Below is a small trained network, with its code and all its weights. Each question gives an input and a class and asks what happens when units are switched off, that is, made to give their printed mean instead of their output.

import numpy as np


def w(rows, s, z=0):
    codes = np.array(rows[::2]) - 128.0
    scale = np.full(codes.shape[1], s)
    scale[-1] = z or s
    return codes * scale


def norm(h):
    return h / np.sqrt((h * h).mean(-1, keepdims=True) + 1e-5)


def f(y):
    return y / 2 * (1 + np.tanh(0.7978845608 * (y + 0.044715 * y**3)))


def log_softmax(a):
    a = a - a.max(-1, keepdims=True)
    return a - np.log(np.exp(a).sum(-1, keepdims=True))


def net(x, mask):
    res = np.array(x, float).reshape(1, 2) / 4 @ E
    u = 0
    for l in range(3):
        y = f(norm(res) @ A[l][:, :-1].T + A[l][:, -1])
        res = res + np.where(mask[u : u + 7], y, B[l][:, -1]) @ B[l][:, :-1]
        u += 7
    return log_softmax(norm(res)[-1] @ U[:, :-1].T + U[:, -1])


A, B = {}, {}
E = w([
[126,197,201,1,119,102,57],'x0',
[107,216,128,118,194,230,199],'x1',
],0.0075)
A[0] = w([
[131,151,49,115,47,122,129,40],'L0N0',
[85,185,116,78,162,124,188,126],'L0N1',
[133,131,199,161,112,147,59,107],'L0N2',
[91,112,136,68,158,133,93,208],'L0N3',
[118,126,146,76,152,72,113,80],'L0N4',
[111,150,162,254,141,64,171,197],'L0N5',
[151,145,129,152,83,40,117,249],'L0N6',
],0.008,0.0013)
B[0] = w([
[4,103,159,42,200,147,179,129],'L0N0',
[84,133,79,180,102,37,192,224],'L0N1',
[46,76,81,205,169,195,248,166],'L0N2',
[180,128,126,172,58,235,103,209],'L0N3',
[141,150,183,186,59,161,125,209],'L0N4',
[150,161,178,50,24,216,154,253],'L0N5',
[145,248,3,119,180,110,190,248],'L0N6',
],0.005,0.0037)
A[1] = w([
[94,121,148,125,162,149,115,7],'L1N0',
[106,173,254,62,143,94,48,30],'L1N1',
[153,18,120,203,143,126,172,39],'L1N2',
[109,133,91,117,96,138,168,205],'L1N3',
[125,35,75,115,115,29,44,123],'L1N4',
[124,59,94,163,169,186,139,75],'L1N5',
[109,158,167,131,234,190,141,106],'L1N6',
],0.0093,0.0015)
B[1] = w([
[136,92,83,151,180,95,88,109],'L1N0',
[130,63,99,129,64,150,74,254],'L1N1',
[99,96,117,97,103,172,16,213],'L1N2',
[141,171,125,146,93,113,139,219],'L1N3',
[131,212,131,134,254,71,199,218],'L1N4',
[93,132,177,114,110,112,69,177],'L1N5',
[152,104,105,119,212,25,113,182],'L1N6',
],0.01,0.0057)
A[2] = w([
[109,123,113,148,76,97,99,254],'L2N0',
[179,12,122,80,69,162,3,126],'L2N1',
[146,126,141,167,164,123,187,114],'L2N2',
[183,104,96,122,135,86,139,119],'L2N3',
[100,75,92,153,128,220,51,111],'L2N4',
[185,126,111,170,48,182,254,87],'L2N5',
[168,155,142,97,128,123,133,159],'L2N6',
],0.009,0.0033)
B[2] = w([
[161,108,165,109,51,211,136,186],'L2N0',
[28,113,50,146,104,174,37,249],'L2N1',
[161,138,115,69,73,47,66,144],'L2N2',
[28,134,139,166,211,157,161,137],'L2N3',
[99,124,115,42,70,146,2,195],'L2N4',
[251,131,210,238,113,217,189,157],'L2N5',
[76,122,63,232,142,185,89,141],'L2N6',
],0.0068,0.012)
U = w([
[65,126,87,107,52,183,5,214],'0',
[114,200,75,140,233,21,148,243],'1',
[221,159,178,199,71,200,191,175],'2',
[116,57,177,105,154,117,166,11],'3',
[115,56,185,91,141,101,153,12],'4',
[138,53,205,92,186,125,142,7],'5',
[121,89,152,112,140,124,155,3],'6',
],0.013,0.0044)

Each question gives the input, the list of numbers given to net, and the class t.
The units are the neurons (one row each of A and B). Each row of codes is followed by its name. A weight is (code - 128) times the scale printed after its matrix; where a second scale follows, it is the last column's (A, B and U).
mask holds one flag per neuron, layer by layer. A switched-off neuron (its flag False) gives its mean, the last column of its row in B, instead of its output. The means were averaged over made-up inputs and are rounded, as every weight is.
A unit's drop is (log p(t) with every unit on - log p(t) with that unit switched off) / (log p(t) with every unit on - log p(t) with every unit switched off).
The circuit of an input: a set's keep is (log p(t) with only the set's units on - log p(t) with every unit switched off) / (log p(t) with every unit on - log p(t) with every unit switched off). Starting from the 12 units with the biggest drops (on a tie, the unit counted first), units are removed one at a time, each time the one whose removal leaves the highest keep (on an exact tie, the one counted first), for as long as the keep stays at least 0.8.
circuit, biggest first: the units of the circuit, biggest drop first
unit that matters most: the unit with the biggest drop
top k neurons: the k neurons with the biggest drops, biggest first
top k neurons in layer l: the k neurons of layer l with the biggest drops, biggest first
drop of u: that unit's drop, to one decimal
input [-7,8], class 1: circuit, biggest first -> [L1N6, L2N0]
input [-2,-7], class 1: circuit, biggest first -> [L1N4]
input [2,3], class 2: top 2 neurons in layer 0 -> [L0N1, L0N0]
input [6,7], class 1: top 2 neurons in layer 2 -> [L2N1, L2N4]
input [1,3], class 2: top 2 neurons -> [L0N1, L1N4]
input [0,-3], class 2: top 3 neurons -> [L0N6, L1N6, L2N5]
input [3,-1], class 2: top 4 neurons -> [L0N2, L0N3, L1N2, L1N1]
input [3,-2], class 2: top 2 neurons in layer 1 -> [L1N2, L1N1]
input [0,1], class 2: top 2 neurons -> [L1N6, L2N1]
input [3,-3], class 2: top 2 neurons in layer 1 -> [L1N2, L1N1]
input [5,-6], class 1: top 2 neurons -> [L1N4, L0N5]
input [-3,-1], class 2: top 2 neurons in layer 0 -> [L0N5, L0N2]
input [0,7], class 1: drop of L1N2 -> 0.0
input [3,5], class 1: unit that matters most -> L1N6
input [0,-4], class 1: drop of L1N4 -> 0.1
input [-5,8], class 1: drop of L1N6 -> 1.5
